Below are the code and all the weights of a small trained network. Each question names an input and a target symbol and asks about switching units off, where a switched-off unit gives its printed mean instead of its output.

import numpy as np


def w(rows, s, z=0):
    codes = np.array(rows[::2]) - 128.0
    scale = np.full(codes.shape[1], s)
    scale[-1] = z or s
    return codes * scale


def norm(h):
    return h / np.sqrt((h * h).mean(-1, keepdims=True) + 1e-5)


def f(y):
    return y / 2 * (1 + np.tanh(0.7978845608 * (y + 0.044715 * y**3)))


def softmax(a):
    e = np.exp(a - a.max(-1, keepdims=True))
    return e / e.sum(-1, keepdims=True)


def log_softmax(a):
    a = a - a.max(-1, keepdims=True)
    return a - np.log(np.exp(a).sum(-1, keepdims=True))


def net(x, mask):
    ids = ['ΔΣΩεηλμξφ'.index(c) for c in x.split()]
    T = len(ids)
    res = E[ids] + P[:T]
    u = 0
    for l in range(2):
        r = norm(res)
        for j in range(3):
            rows = slice(2 * j, 2 * j + 2)
            q, k, v = (r @ M[l][rows].T for M in (Q, K, V))
            z = softmax(np.where(np.tri(T) > 0, q @ k.T / 2**0.5, -1e9)) @ v
            o = O[l][rows]
            res = res + np.where(mask[u + j], z, o[:, -1]) @ o[:, :-1]
        u += 3
        y = f(norm(res) @ A[l][:, :-1].T + A[l][:, -1])
        res = res + np.where(mask[u : u + 4], y, B[l][:, -1]) @ B[l][:, :-1]
        u += 4
    return log_softmax(norm(res)[-1] @ U[:, :-1].T + U[:, -1])


Q, K, V, O, A, B = {}, {}, {}, {}, {}, {}
E = w([
[211,108,114],'Δ',
[112,186,166],'Σ',
[108,176,151],'Ω',
[81,147,78],'ε',
[249,202,96],'η',
[184,153,106],'λ',
[35,99,169],'μ',
[47,91,119],'ξ',
[102,211,118],'φ',
],0.013)
P = w([
[195,106,197],'0',
[121,124,51],'1',
[36,230,129],'2',
[3,192,137],'3',
[110,191,42],'4',
[42,140,21],'5',
[77,114,73],'6',
],0.0075)
Q[0] = w([
[128,112,134],'L0H1',
[161,119,98],'L0H1',
[154,132,85],'L0H2',
[117,90,249],'L0H2',
[140,140,118],'L0H3',
[149,73,92],'L0H3',
],0.019)
K[0] = w([
[143,113,155],'L0H1',
[156,114,1],'L0H1',
[23,134,129],'L0H2',
[66,166,14],'L0H2',
[138,172,85],'L0H3',
[107,190,7],'L0H3',
],0.01)
V[0] = w([
[149,113,149],'L0H1',
[195,157,172],'L0H1',
[55,73,143],'L0H2',
[117,60,222],'L0H2',
[12,237,133],'L0H3',
[254,121,79],'L0H3',
],0.0099)
O[0] = w([
[179,160,169,96],'L0H1',
[83,233,51,156],'L0H1',
[52,75,186,3],'L0H2',
[2,115,154,125],'L0H2',
[186,195,162,191],'L0H3',
[129,89,62,203],'L0H3',
],0.0076,0.0041)
A[0] = w([
[201,150,218,7],'L0N1',
[172,182,170,168],'L0N2',
[13,128,3,6],'L0N3',
[65,96,28,203],'L0N4',
],0.0073,0.0019)
B[0] = w([
[137,139,187,123],'L0N1',
[27,1,209,187],'L0N2',
[112,207,95,255],'L0N3',
[73,61,202,252],'L0N4',
],0.0052,0.0033)
Q[1] = w([
[113,120,130],'L1H1',
[60,169,88],'L1H1',
[58,166,125],'L1H2',
[224,86,132],'L1H2',
[92,173,8],'L1H3',
[154,105,119],'L1H3',
],0.011)
K[1] = w([
[111,47,90],'L1H1',
[209,250,166],'L1H1',
[234,95,130],'L1H2',
[29,163,134],'L1H2',
[90,119,194],'L1H3',
[91,228,114],'L1H3',
],0.011)
V[1] = w([
[223,95,163],'L1H1',
[70,141,46],'L1H1',
[207,1,186],'L1H2',
[202,172,106],'L1H2',
[38,30,75],'L1H3',
[88,69,97],'L1H3',
],0.012)
O[1] = w([
[165,161,145,81],'L1H1',
[142,87,70,186],'L1H1',
[202,77,194,2],'L1H2',
[174,123,154,185],'L1H2',
[134,10,107,96],'L1H3',
[124,33,92,105],'L1H3',
],0.011,0.0081)
A[1] = w([
[151,174,166,221],'L1N1',
[174,100,206,251],'L1N2',
[143,85,104,249],'L1N3',
[101,147,252,158],'L1N4',
],0.011,0.0023)
B[1] = w([
[96,2,60,254],'L1N1',
[81,137,98,130],'L1N2',
[38,146,169,244],'L1N3',
[81,21,181,220],'L1N4',
],0.0067,0.0019)
U = w([
[209,36,76,192],'Δ',
[122,185,107,61],'Σ',
[98,204,93,3],'Ω',
[232,155,196,208],'ε',
[254,142,77,151],'η',
[179,119,12,204],'λ',
[70,118,144,99],'μ',
[147,64,157,199],'ξ',
[175,192,128,33],'φ',
],0.0094,0.0037)

Each question gives the input, a string of symbols that net reads in full, and the target symbol t.
The units are the heads (2 rows each of Q, K, V and O) and the neurons (one row each of A and B). Each row of codes is followed by its name. A weight is (code - 128) times the scale printed after its matrix; where a second scale follows, it is the last column's (O, A, B and U).
mask holds one flag per unit, layer by layer, with each layer's heads first. A switched-off unit (its flag False) gives its mean, the last column of its rows in O or B, instead of its output. The means were averaged over made-up inputs and are rounded, as every weight is.
A unit's drop is (log p(t) with every unit on - log p(t) with that unit switched off) / (log p(t) with every unit on - log p(t) with every unit switched off).
The circuit of an input: a set's keep is (log p(t) with only the set's units on - log p(t) with every unit switched off) / (log p(t) with every unit on - log p(t) with every unit switched off). Starting from the 12 units with the biggest drops (on a tie, the unit counted first), units are removed one at a time, each time the one whose removal leaves the highest keep (on an exact tie, the one counted first), for as long as the keep stays at least 0.8.
circuit, biggest first: the units of the circuit, biggest drop first
which heads matter: for each layer, one digit per head in row order, 1 if its drop is at least 0.15 and else 0, layers parted by /
drop of u: that unit's drop, to one decimal
input ε λ λ λ Σ, target ε: which heads matter : 010 / 010
input μ λ φ, target μ: circuit, biggest first : L0H2, L0H3, L1H3
input λ μ Δ Σ, target λ: circuit, biggest first : L0H3, L1H3, L0H2
input ε Δ μ λ μ μ Ω, target ε: circuit, biggest first : L1H2
input Δ μ ξ Σ Σ Ω, target Δ: circuit, biggest first : L1H3, L1H2
input Δ φ λ μ, target Δ: which heads matter : 001 / 001
input ε ξ φ Δ Δ λ φ, target ε: circuit, biggest first : L0H1, L1H2
input Δ Ω μ, target Δ: circuit, biggest first : L0H3, L1H3
input μ φ λ Δ Σ, target μ: which heads matter : 011 / 000
input ε λ ε μ, target ε: circuit, biggest first : L0H2, L1H2
input λ ξ Ω, target λ: circuit, biggest first : L0H3, L1H3, L0H2
input ε Ω Δ ξ φ Ω λ, target ε: circuit, biggest first : L0H3, L0H2, L0H1, L1H1
input ε μ ε, target ε: circuit, biggest first : L1H2, L0H1
input μ φ λ, target μ: circuit, biggest first : L0H2
input ε ε φ, target ε: which heads matter : 100 / 010
input ξ ξ ε μ, target ξ: drop of L0H1 : 0.4
input ε Δ Δ Δ, target ε: drop of L1H1 : 0.2
input ε ε ξ, target ε: drop of L0H1 : 0.1
